[[143 135 104 145 108 140 154]
 [139 121 105 148 107 144 151]
 [130 114 108 149 107 145 147]] gives 140

[[110 149 111 106 144 106]
 [110 149 111 106 144 106]
 [148 108 148 139 109 142]] gives 144

[[107 110 110 110]
 [150 146 146 150]
 [118 113 112 147]] gives 110

[[125 128 112 125 129 116]
 [126 127 117 121 136 113]
 [124 130 106 131 136 109]] gives 129

[[121 121 125 130]
 [158 123 131 135]
 [143 133 129 117]] gives 125

[[138 113 131 102 105 140 116]
 [147 125 119 114 118 142 115]
 [130 116 127 145 129 128 121]] gives 140

[[130 127 146 115 119 134 136]
 [145 122 126 124 135 138 121]
 [153 125 145 139 113 128 139]] gives 134

[[136 136 135 143 147 137 146]
 [140 148 141 152 146 145 135]
 [140 137 134 134 140 139 137]] gives 137

[[151 137 123 107 120 143]
 [117 110 121 131 135 110]
 [139 135 127 128 121 114]] gives 120

[[133 135 139 148 107]
 [119 124 107 115 130]
 [135 122 115 126 139]] gives 148
---
Q:
[[131 108 141 132 117 118]
 [106 138 127 114 134 122]]
A: 141

Q:
[[122 134 120 106 119 121]
 [135 150 124 117 129 110]]
A: 120

Q:
[[127 146 145 130 134]
 [150 122 120 152 117]]
A: 145

Q:
[[116 142 124 121 105 154]
 [135 121 124 139 143 114]]
A: 124

Q:
[[123 132 149 120 138 135]
 [135 143 130 137 107 130]]
A: 149

Q:
[[121 144 123 107 120]
 [139 123 111 149 155]]
A: 123

Q:
[[122 155 110 125 120 137]
 [134 100 138 126 112 141]]
A: 110

Q:
[[137 112 146 139]
 [140 135 105 132]]
A: 146

Q:
[[113 148 121 104 116]
 [119 150 118 108 121]]
A: 121
---
array([[132, 138, 125, 136, 127, 137],
       [132, 105, 111,  99, 134, 112]]) -> 111

array([109, 143, 129, 111, 130, 102, 110]) -> 111

array([[121, 144, 110, 122, 147, 103],
       [144, 136, 127, 122, 134, 120],
       [126, 140, 114, 121, 142, 106]]) -> 114

array([126, 113, 140, 152]) -> 126

array([[137, 136, 151, 128, 124],
       [147, 107, 105, 117, 132]]) -> 107

array([128, 124, 113, 149]) -> 128

array([153, 114, 118, 149, 126, 147]) -> 118

array([[133, 135, 158, 128, 105, 131],
       [137, 137, 157, 128, 106, 127]]) -> 157
---
[[119 121 120 124 125]
 [112 122 121 149 127]] value 127

[[154 125 142 125 117 113 117]
 [145 134 146 132 119 129 126]
 [141 127 138 131 117 120 118]] value 146

[151 106 104 146 107] value 146

[[115 113 136 133]
 [117 141 143 104]
 [128 146 117 116]] value 143

[149 131 145 116 105 107 110] value 145

[[158 142 131 148]
 [128 133 144 128]] value 148

[143 153 126 155] value 153
---
[[136 135 115 125 133 148]
 [131 135 145 107 131 115]
 [137 142 112 114 127 105]]	148, 145

[123 152 107 113 132 127]	152, 132

[147 107 144 141 134 150 133]	150, 147

[[111 115 102 103 123 127]
 [113 156 149 125 104 111]
 [114 103 151 107 113 124]]	156, 151

[157 119 110 107 135 124]	157, 135

[130 152 112 145]	152, 145

[125 130 102 155]	155, 130

[131 125 118 104]	131, 125

[130 133 138 116 103]	138, 133
---
[140 136 123 145 156 133 131] -> 136

[[149 130 134 127 115 111 101]
 [107 142 103 136 158 140 139]
 [147 110 139 104 106 119 104]] -> 127

[[102 119 122 152 143]
 [111 130 120 139 139]
 [113 125 121 137 134]] -> 125

[135 121 131 157 107] -> 131

[126 151 106 103 105] -> 106

[121 155 112 134 102 126 125] -> 125
---
array([131, 149, 139, 141, 138, 147, 134]) 139

array([152, 128, 136, 141, 132, 135, 118]) 135

array([124, 136, 146, 103, 152, 128, 143]) 136

array([[149, 132, 108, 130, 121, 130, 137],
       [128, 135, 117, 141, 120, 116, 122],
       [105, 122, 151, 123, 137, 127, 120]]) 127

array([126, 122, 124, 137, 107, 136, 111]) 124

array([108, 125, 105, 154, 148]) 125

array([109, 140, 106, 113, 102]) 109

array([138, 126, 105, 129, 123]) 126
